In the rows, 128 means zero.
Each row of numbers belongs to one of the nodes below and depends on some of the facts about them. Some rows are named. Which node is each other row?

There are 3 kinds of fact about the nodes: ε, Φ, γ.
J102 ε 819; J109 ε 390; J110 ε 91; J111 ε 91; J118 ε 390; J124 ε 311; J126 ε 91; J129 ε 91; J132 ε 390
J133 ε 390; J137 ε 311; J143 ε 307; J158 ε 479; J162 ε 307; J164 ε 311; J167 ε 91; J177 ε 819; J181 ε 479
J182 ε 91; J191 ε 390; J192 ε 91; J195 ε 91; J201 ε 91; J204 ε 91; J206 ε 479; J207 ε 479; J209 ε 479
J214 ε 311; J219 ε 91; J223 ε 91; J225 ε 819; J228 ε 91; J232 ε 819; J237 ε 91; J238 ε 479; J247 ε 307
J248 ε 91; J256 ε 311; J264 ε 91; J267 ε 91; J269 ε 91; J270 ε 307; J278 ε 819; J304 ε 390; J306 ε 91
J31 ε 479; J317 ε 91; J333 ε 91; J342 ε 479; J348 ε 390; J355 ε 390; J357 ε 311; J358 ε 91; J363 ε 479
J367 ε 479; J369 ε 390; J370 ε 311; J375 ε 311; J378 ε 91; J381 ε 91; J382 ε 307; J387 ε 91; J388 ε 311
J395 ε 311; J397 ε 390; J398 ε 91; J399 ε 91; J40 ε 311; J400 ε 91; J401 ε 819; J402 ε 91; J411 ε 819
J414 ε 91; J415 ε 479; J423 ε 91; J43 ε 91; J443 ε 479; J451 ε 307; J452 ε 479; J453 ε 91; J461 ε 91
J462 ε 91; J467 ε 390; J470 ε 91; J471 ε 91; J472 ε 91; J474 ε 390; J492 ε 91; J5 ε 479; J504 ε 307
J511 ε 307; J514 ε 91; J518 ε 311; J526 ε 311; J539 ε 91; J541 ε 91; J55 ε 311; J56 ε 307; J561 ε 91
J572 ε 91; J574 ε 91; J581 ε 91; J585 ε 91; J598 ε 91; J610 ε 307; J613 ε 479; J622 ε 91; J625 ε 479
J629 ε 91; J634 ε 91; J637 ε 390; J641 ε 307; J643 ε 819; J647 ε 311; J656 ε 91; J661 ε 91; J671 ε 479
J673 ε 479; J676 ε 91; J704 ε 307; J705 ε 819; J715 ε 479; J731 ε 91; J734 ε 311; J74 ε 91; J742 ε 91
J748 ε 91; J759 ε 91; J76 ε 91; J764 ε 390; J775 ε 91; J776 ε 390; J777 ε 91; J781 ε 307; J782 ε 311
J786 ε 91; J789 ε 91; J790 ε 91; J794 ε 307; J800 ε 91; J804 ε 479; J805 ε 307; J812 ε 311; J814 ε 91
J824 ε 311; J827 ε 479; J83 ε 479; J844 ε 479; J849 ε 91; J85 ε 819; J850 ε 91; J860 ε 307; J861 ε 479
J870 ε 307; J872 ε 311; J873 ε 91; J893 ε 307; J906 ε 479; J910 ε 819; J918 ε 307; J92 ε 479; J922 ε 91
J926 ε 91; J942 ε 479; J945 ε 479; J947 ε 91; J950 ε 819; J96 ε 91; J97 ε 91; J971 ε 390; J979 ε 91
J981 ε 311; J982 ε 479; J985 ε 311; J986 ε 91; J987 ε 91; J988 ε 479; J989 ε 91; J993 ε 307; J997 ε 479
J109 Φ J985; J110 Φ J237; J111 Φ J267; J118 Φ J177; J124 Φ J451; J126 Φ J109; J129 Φ J622; J132 Φ J355; J133 Φ J223
J164 Φ J40; J167 Φ J164; J177 Φ J893; J181 Φ J671; J182 Φ J248; J192 Φ J986; J201 Φ J270; J204 Φ J979; J206 Φ J238
J207 Φ J775; J209 Φ J219; J214 Φ J461; J219 Φ J705; J223 Φ J209; J225 Φ J610; J228 Φ J452; J237 Φ J401; J238 Φ J56
J247 Φ J357; J248 Φ J228; J264 Φ J129; J267 Φ J158; J269 Φ J676; J270 Φ J378; J278 Φ J269; J304 Φ J411; J306 Φ J574
J31 Φ J5; J317 Φ J192; J333 Φ J388; J342 Φ J572; J355 Φ J195; J357 Φ J375; J358 Φ J415; J363 Φ J118; J367 Φ J31
J370 Φ J993; J375 Φ J789; J381 Φ J734; J382 Φ J541; J388 Φ J402; J395 Φ J43; J397 Φ J110; J398 Φ J256; J399 Φ J111
J40 Φ J598; J400 Φ J247; J401 Φ J317; J402 Φ J511; J411 Φ J625; J414 Φ J860; J423 Φ J367; J43 Φ J971; J443 Φ J870
J451 Φ J782; J452 Φ J794; J453 Φ J748; J461 Φ J395; J462 Φ J126; J467 Φ J647; J471 Φ J225; J472 Φ J514; J492 Φ J462
J5 Φ J539; J511 Φ J777; J514 Φ J206; J526 Φ J800; J539 Φ J363; J541 Φ J581; J55 Φ J947; J56 Φ J827; J561 Φ J814
J574 Φ J742; J581 Φ J637; J585 Φ J85; J610 Φ J922; J613 Φ J910; J622 Φ J96; J637 Φ J918; J641 Φ J471; J643 Φ J764
J647 Φ J942; J656 Φ J781; J671 Φ J124; J673 Φ J423; J676 Φ J201; J704 Φ J132; J705 Φ J982; J731 Φ J97; J734 Φ J397
J74 Φ J673; J742 Φ J989; J748 Φ J776; J76 Φ J812; J764 Φ J981; J775 Φ J987; J776 Φ J191; J781 Φ J76; J782 Φ J358
J786 Φ J643; J789 Φ J370; J790 Φ J492; J794 Φ J400; J800 Φ J641; J805 Φ J92; J812 Φ J443; J824 Φ J526; J849 Φ J850
J85 Φ J844; J850 Φ J656; J860 Φ J342; J893 Φ J333; J906 Φ J629; J910 Φ J470; J918 Φ J181; J92 Φ J704; J942 Φ J872
J945 Φ J474; J947 Φ J182; J96 Φ J613; J97 Φ J74; J971 Φ J399; J981 Φ J414; J985 Φ J585; J986 Φ J382; J987 Φ J55
J988 Φ J306; J997 Φ J167; J102 γ f; J109 γ f; J110 γ d; J111 γ c; J118 γ f; J124 γ b; J126 γ a
J129 γ c; J132 γ e; J133 γ f; J137 γ e; J143 γ c; J158 γ b; J162 γ f; J164 γ c; J167 γ b
J177 γ b; J181 γ f; J182 γ b; J191 γ a; J192 γ b; J195 γ b; J201 γ c; J204 γ d; J206 γ c
J207 γ a; J209 γ c; J214 γ d; J219 γ d; J223 γ b; J225 γ d; J228 γ e; J232 γ e; J237 γ a
J238 γ b; J247 γ c; J248 γ c; J256 γ a; J264 γ d; J267 γ c; J269 γ c; J270 γ d; J278 γ e
J304 γ a; J306 γ a; J31 γ c; J317 γ b; J333 γ a; J342 γ c; J348 γ f; J355 γ c; J357 γ b
J358 γ e; J363 γ f; J367 γ b; J369 γ d; J370 γ e; J375 γ c; J378 γ b; J381 γ a; J382 γ a
J387 γ c; J388 γ c; J395 γ f; J397 γ f; J398 γ c; J399 γ f; J40 γ a; J400 γ f; J401 γ b
J402 γ b; J411 γ c; J414 γ b; J415 γ a; J423 γ b; J43 γ e; J443 γ d; J451 γ e; J452 γ c
J453 γ a; J461 γ c; J462 γ a; J467 γ a; J470 γ a; J471 γ d; J472 γ a; J474 γ a; J492 γ d
J5 γ d; J504 γ b; J511 γ b; J514 γ c; J518 γ a; J526 γ f; J539 γ b; J541 γ b; J55 γ c
J56 γ d; J561 γ f; J572 γ c; J574 γ c; J581 γ b; J585 γ d; J598 γ d; J610 γ c; J613 γ a
J622 γ a; J625 γ d; J629 γ a; J634 γ f; J637 γ d; J641 γ a; J643 γ a; J647 γ a; J656 γ a
J661 γ b; J671 γ c; J673 γ a; J676 γ d; J704 γ b; J705 γ a; J715 γ d; J731 γ f; J734 γ b
J74 γ f; J742 γ f; J748 γ f; J759 γ e; J76 γ a; J764 γ a; J775 γ a; J776 γ a; J777 γ b
J781 γ a; J782 γ d; J786 γ c; J789 γ a; J790 γ c; J794 γ a; J800 γ c; J804 γ b; J805 γ f
J812 γ a; J814 γ b; J824 γ a; J827 γ f; J83 γ a; J844 γ a; J849 γ b; J85 γ a; J850 γ a
J860 γ a; J861 γ e; J870 γ b; J872 γ d; J873 γ a; J893 γ c; J906 γ d; J910 γ c; J918 γ d
J92 γ a; J922 γ c; J926 γ d; J942 γ a; J945 γ e; J947 γ c; J950 γ c; J96 γ b; J97 γ a
J971 γ a; J979 γ a; J981 γ b; J982 γ d; J985 γ e; J986 γ e; J987 γ d; J988 γ a; J989 γ b
J993 γ a; J997 γ a

Named rows:
[159  31 140 127 125 131 116 115 135 128 137 133  57 146 126 125 133 107
 125 126 118 108 115 134 119 106 108 116  98 125 190  58 124 115]: J304
[119 134 124 120 125 119 137 135 125 122 119 126 122 127 124 131 134 119
 122 126 133 145 123 126 128 125 135 135 130 119 115 157 126 129]: J950
[137  71 139 117 133 119 128 103 133  95 114 112 117 127 127 129 157  94
 115 134 141 146 134 135 129 152 118 139 129 128 135 103 132 134]: J207
[113 139 127 125 130 117 123 136 125 134 117 125 140 139 130 125 125 125
 118 127 128  94 143 123 137 111 115 126 133 111 132 158 122 134]: J985
[129 128 140  98 129 114 137 120 125 105 125 107 169 149  97 129 130 109
 120 134 133 109 148 139 129 104 124 127 127 134 121 190 129 121]: J206
[120 174 125 138 126 129 131 143 119 135 143 126 133 124 138 123 111 132
 125 121 134  83 130 127 123  64 135 123 133 110 105 195 127 125]: J872
[129 113 130 110 138 117 135 123 123 115 134 119 112 129 130 126 127  92
 122 121 147  92 134 138 124  82 124 128 126 123 126 170 127 124]: J671
[138 140 119 139 141 135 129 109 128 125 125 132 143 137 115 137 134 129
 135 128 125 155 114 130 131 173 139 137 135 129 116  98 131 130]: J269
[128 136 123 124 137 119 133 123 127 125 125 127 124 115 134 130 131 115
 127 124 136 110 118 130 125 123 133 132 136 121 110 129 129 134]: J388
[130 143 139 112 132 129 135 126 122 103 133 109 165 136 103 128 125 114
 114 130 145 128 163 139 131 106 122 128 136 151 130 226 130 120]: J238
[129 186 125 132 127 141 135 134 120 128 146 129 165 142 114 134 107 151
 141 124 118 116 130 130 131 113 145 126 134 124  92 181 134 120]: J598
[123 119 131 121 132 118 128 126 126 124 124 124 131 127 131 129 133 113
 124 128 130 124 118 128 131 118 129 129 129 112 115 128 130 130]: J518
[119 119 116 165 136 134 123 127 128 133 134 141  99 127 149 125 127 134
 131 121 137 152 118 121 127 149 132 131 125 112 122  95 129 126]: J748
[119 165 127 108 136 119 136 137 119 130 143 121 132 111 133 121 101 119
 118 122 150  63 152 136 122  44 126 122 127 120 116 235 128 125]: J158
[142 144 139  76 112 129 129 141 135 143 116 147 121  84 137 129 135 142
 142 135 122 127 115 139 112 134 130 128 131 178 131  71 126 135]: J610
[124 142 118 132 138 130 125 124 128 136 127 131 135 152 123 132 125 131
 129 124 127 132 130 120 140 146 129 131 128 116 139 131 124 129]: J759
[127 138 127 120 135 123 123 124 126 128 121 126 130 125 133 129 129 118
 120 126 135 107 130 126 132 120 125 132 134 118 136 151 126 134]: J137
[127 112 127 147 124 136 127 125 123 116 131 123 117 144 128 129 128 108
 117 121 144 130 134 123 128 109 126 130 125 128 154 171 124 121]: J734
[132 126 128 124 135 126 127 117 127 117 123 124 136 128 127 132 134 103
 127 127 141 131 121 134 128 136 133 134 135 131 125 129 129 132]: J55

Name these rows:
No name comes twice in this set of rows, the named rows included.
[139 172 141  55 117 125 130 147 128 143 137 144 136  84 122 136 109 148
 145 131 116 112 104 152 112  79 144 116 126 164 108 115 130 124]  J993
[125  71 118 153 132 125 118 113 133 128 117 130  98 144 142 127 147 111
 127 125 116 157 109 114 134 172 128 133 123  99 142  50 127 133]  J453
[134 112 127 114 130 132 128 112 133 104 108 126 124 136 126 138 153 118
 117 130 137 183 131 128 132 188 128 148 137 139 150 114 126 137]  J278
[113 159 130  90 135 103 138 140 125 139 134 120 140 105 139 120 110 121
 125 126 137  60 138 139 124  56 129 123 131 107  85 180 131 129]  J844
[124  60 142 133 103 136 116 145 135 129 114 148  61 109 161 120 148 131
 127 127 124 163 112 124 116 135 114 121 114 154 184  47 117 131]  J805
[115  84 138 167 109 133 122 124 126 105 120 113 122 172 124 123 145 109
 114 126 123 127 134 114 133 132 114 128 123 112 167 141 123 127]  J214
[129  84 129 140 131 125 125 111 136 112 109 123 117 112 140 128 161 107
 122 132 128 155 120 122 133 173 124 139 140 126 127  64 131 141]  J824
[132 179 134  73 106 138 128 160 128 150 134 147 132  87 128 129 106 146
 137 132 128 102 127 140 116  87 136 118 129 175 131 150 123 130]  J870
[127 109 116 130 129 118 130 128 123 123 132 134  76 134 144 130 126  95
 125 113 148 114 108 122 120  89 140 132 109  94 152 149 121 119]  J411

Now the same nodes, written a new way:
Some nodes and their rows:
[120 132 128 128 115 105 155 125 129 159 132 134 133 132 114 131 130 122
 133 119 106 119 135 138 139 133 124]: J443
[143 137 133 125 122 117 144 123 124 126 122 113 116 137 141 141 128 115
 141 123 134 126 123 134 131 123 131]: J812
[124 145 127 122 110 102 137 126 139 166 125 134 150 136  95 159 126 120
 143 120  97 137 155 145 125 166  82]: J5
[128 117 135 135 127 107 159 116 117 145 130 119 121 135 117 154 128 121
 134 123 103 112 136 142 139 130 122]: J844
[127  99 135 132 120 111 150 148 123 127 118 109 112 135 120 135 123 124
 150 125 143 122 134 129 117 131 109]: J462
[146 137 136 125 123 119 150 120 127 126 131 120 120 134 131 150 130 118
 134 123 125 120 130 134 137 129 112]: J643
[126 100 133 136 128 111 151 145 120 127 118 105 112 130 122 134 123 123
 147 126 142 116 132 131 116 126 123]: J470
[119 112 128 126 109 109 146 157 134 142 120 123 124 131 117 110 125 125
 148 121 144 127 133 126 117 133 116]: J204
[146 163 123 123 121 110 141 127 133 152 133 141 130 117 136 130 130 124
 130 120 130 123 128 128 134 136 144]: J232
[127  97 135 133 120 110 151 148 123 128 118 109 112 134 120 134 123 124
 149 125 142 121 135 129 118 130 112]: J622
[126 135 122 113 120  95 140 119 123 129 123 118 130 165 155 118 136 117
 145 125  90 124 123 124 121 143 131]: J109
[117 170 113 152 148 115 170  82 132 126 131 114 106 113 137 142 122 101
 140 146 204  84 126 142 116 132 131]: J511
[127  99 135 132 121 110 150 148 123 128 118 109 112 134 120 134 123 124
 149 125 143 121 134 129 117 130 112]: J656
[132 142 118 117 137  91 134 126 120 134 124 120 122 160 163 123 130 125
 141 128  98 128 121 123 128 146 144]: J355
[108 130 112 146 164 115 176 100 125 121 121  91  85 130 142 147 125 108
 151 142 194  87 103 140  96 142 118]: J333
[126 149 139 131 107 112 144 132 136 124 130 134 133 114 113 112 121 115
 137 123 152 117 147 136 132 113 115]: J270
[120 141 121 132 127 105 159  99 138 163 130 126 134 137 110 157 129 111
 141 128 115 115 139 146 121 155 100]: J363
[129 130 127 133 128 101 152 123 129 167 133 135 127 133 120 142 125 126
 132 123 109 123 138 135 144 136 135]: J209
[129 114 136 133 120 106 159 119 120 146 130 123 122 139 115 154 128 122
 136 122 105 117 138 140 141 133 113]: J613

Which node is each row?
No name comes twice in this set of rows, the named rows included.
[123 144 120 111 121  95 135 129 121 126 123 120 129 161 156 111 135 121
 143 122  95 125 119 125 124 144 132]  J369
[136 142 139 141 133 113 141 121 122 110 126 113 125 111 105 148 114 106
 139 128 143 112 154 146 122 125 104]  J794
[140 127 130 126  96  98 125 137 136 178 121 137 164 141  85 179 124 126
 146 120  78 152 178 140 132 180  83]  J367
[141  97 156 135  94 117 162 153 113 104 138 136 108 122 123  89 119 118
 130 112 137 111 143 122 162  73 141]  J382
[119 123 127 125 112 102 151 140 149 155 119 130 116 149 135 138 126 135
 157 133 178 138 134 123 116 154  87]  J248
[141  94 118 109  99 105 164 156 109 113 140 143 100 172 149  60 123  95
 141  99  80 126 116 105 151 128 135]  J397
[114 107 141 118  84 106 163 135 150 139 118 129 109 171 140 150 134 139
 168 134 190 139 134 122 118 156  39]  J775
[118 116 126 130 120 110 146 152 130 140 119 117 124 124 119 111 125 123
 144 123 144 119 129 128 115 127 133]  J598
[130 136 142 134 106 112 150 125 137 127 131 133 133 119 113 116 122 112
 139 124 146 115 151 134 131 109 115]  J162
[142 118 144 119  96 100 123 142 132 159 120 131 158 146  79 188 122 126
 149 115  68 158 180 146 131 175  49]  J673
[120  96 161 132  94 101 154 129 121 166 131 131 147 130 138 105 151 158
 116 123  81 105 131 124 166  59 211]  J181
[115 122 131 118  95 101 157 138 159 159 120 139 114 163 143 139 130 143
 163 135 195 144 133 118 120 157  64]  J947
[133 170 107 138 148 119 161  86 136 143 132 115 114 126 145 160 132 107
 135 140 165 101 115 138 120 154 133]  J177
[130 159 131 109  90 106 153 114 163 158 125 146 118 171 167 147 137 135
 156 133 190 153 122 121 135 152  76]  J55

The same nodes again, as new rows of numbers:
Some rows with their names:
[136 108 121 156 130 136 117 113 149 171  88 113 139  86 100 171 176  98
 103 154 157 122 119 137 126 114 109 103 125 125]: J223
[121  93 123 157 130 123 140 137 140 144 108 106 153  37  98 176 159 120
 135 161 144 105 123 161 122 126  80 120 123 118]: J270
[119 114 109 174 127 126 146 147 137 140 121 115 133  63  98 192 166 115
 134 158 144 129 128 170 123 118  74  93 116 112]: J860
[136 109 122 165 142 129 114 117 149 186  52 132 138  84 104 153 172 106
 110 144 170 146 135 131 112 123 101 121 135 117]: J342
[107 132  97 166 119 167 134 138 160 162  88 101 140  98 121 155 152 127
  75 153 175 117 108 141 130 109 102 114 110 114]: J333
[131  96 132 121 129 144 127 135 149 168  97 105 134  70  80 171 166 120
 145 135 150 104 107 179 124 123  86  96 131 110]: J55
[123 115 117 156 131 153 119 119 156 172  89  99 140  90 111 160 166 107
  91 162 169 112 107 135 125 107 109 117 115 115]: J402
[130  92 124 141 106 160 163 123 155 165 101  95 141  41  72 191 190  94
 106 159 159 104 134 155 112 117 106 110  98 113]: J124
[134 119 109 170 136 144 127 132 145 174  63 132 137  96  91 155 161 117
  88 134 171 155 147 138 120 118 100 110 126 119]: J942
[141  94 119 160 112 127 133 110 148 167  72 121 162  50 105 178 175 100
  93 146 150 118 139 132 132 132 106 113 129 138]: J110
[139 125 105 179 127 122 120 123 142 158  94 133 139  94 114 183 170 108
 105 143 146 144 128 140 138 121  94  86 132 134]: J462
[135 102 126 157 126 136 138 124 145 157 112 106 135  56  93 189 186  97
 124 164 152 115 121 151 119 117  95 103 111 115]: J734
[116 131 102 175 137 160 125 140 153 171  63 119 136 101 112 141 152 124
  74 151 183 142 133 135 123 109 101 122 117 107]: J673
[107  86 116 149  86 133 150 113 155 186  40 105 167  46  51 165 173  93
  70 161 166 125 178 144 118 131 118 145 123 130]: J637
[108 127 102 179 122 108 116 127 140 172  71 126 141 105  82 164 159 108
  97 160 157 156 154 150 130 118  96 111 140 127]: J764
[138 109 122 156 130 137 118 113 149 173  90 112 139  86  98 171 177  99
 104 152 158 123 118 135 124 115 109 104 124 126]: J849
[140 111 123 169 142 114 129 123 133 148 119 117 135  59 110 188 175 106
 128 166 144 123 119 147 130 120  81  97 125 123]: J395
[136  98 107 162 143 128 146  97 166 174 117 109 148  92  70 159 154 140
 125 116 150 132 111  94  87 106 110 141 115 162]: J634
[127 107  91 173 130 136 155 111 169 171 117 119 149 105  70 162 150 149
 125 101 146 142 117 100  86 107 106 132 110 163]: J979

Name these rows:
No name comes twice in this set of rows, the named rows included.
[123 123 103 165 119 149 131 131 154 162  88 114 140  94 109 169 160 118
  88 143 161 128 120 144 132 116 100 100 119 124]  J97
[126  83 111 164 140 124 156 115 163 155 131 108 163  55  76 163 150 154
 153 119 137 112 110 109  84 117  92 149 109 157]  J872
[143  96 140 104 146 156 102 133 148 198  41 121 133 104  57 134 151 122
 120 110 170 129 126 174 119 121 102 103 151 110]  J452
[119  75 122 141  94 151 179 132 153 154  89  93 160   5  67 191 178 101
 105 158 155  97 151 163 115 131  97 127 102 116]  J918
[139  95 140 112 137 154 124 138 143 165 106  98 132  80  61 168 163 117
 138 138 150  99 109 182 124 113  93  87 126 110]  J357
[114  89 109 165 137 122 162 121 165 162 133 103 144  61  70 174 160 142
 176 129 142 120 107 125  69 109  87 147 106 137]  J143
[118 102 120 159 128 123 139 133 146 156 108 107 134  51 102 186 174 111
 151 162 148 115 116 163 112 122  79 111 122 109]  J610
[145  98 138 108 136 154 107 124 146 180  82 105 136 105  60 156 158 113
 117 124 155 111 110 169 130 113 108  87 139 122]  J182
[135  99 120 152 124 133 122 116 150 167  79 116 160  68 106 163 160 117
 101 140 151 114 123 133 131 126 102 118 130 137]  J204
[140 125 105 182 128 116 118 123 140 158  95 136 138  94 118 183 171 108
 107 143 145 147 129 138 137 122  92  86 133 135]  J126
[140 102 125 166 145 125 112 122 140 174  53 133 155  69 105 147 158 115
  96 143 165 137 143 128 124 126  99 128 138 127]  J443
[119  95 106 160  90 151 190 137 150 152 102 104 141  30  64 207 187  97
 104 153 154 125 159 167 111 124  94 104  94 114]  J382

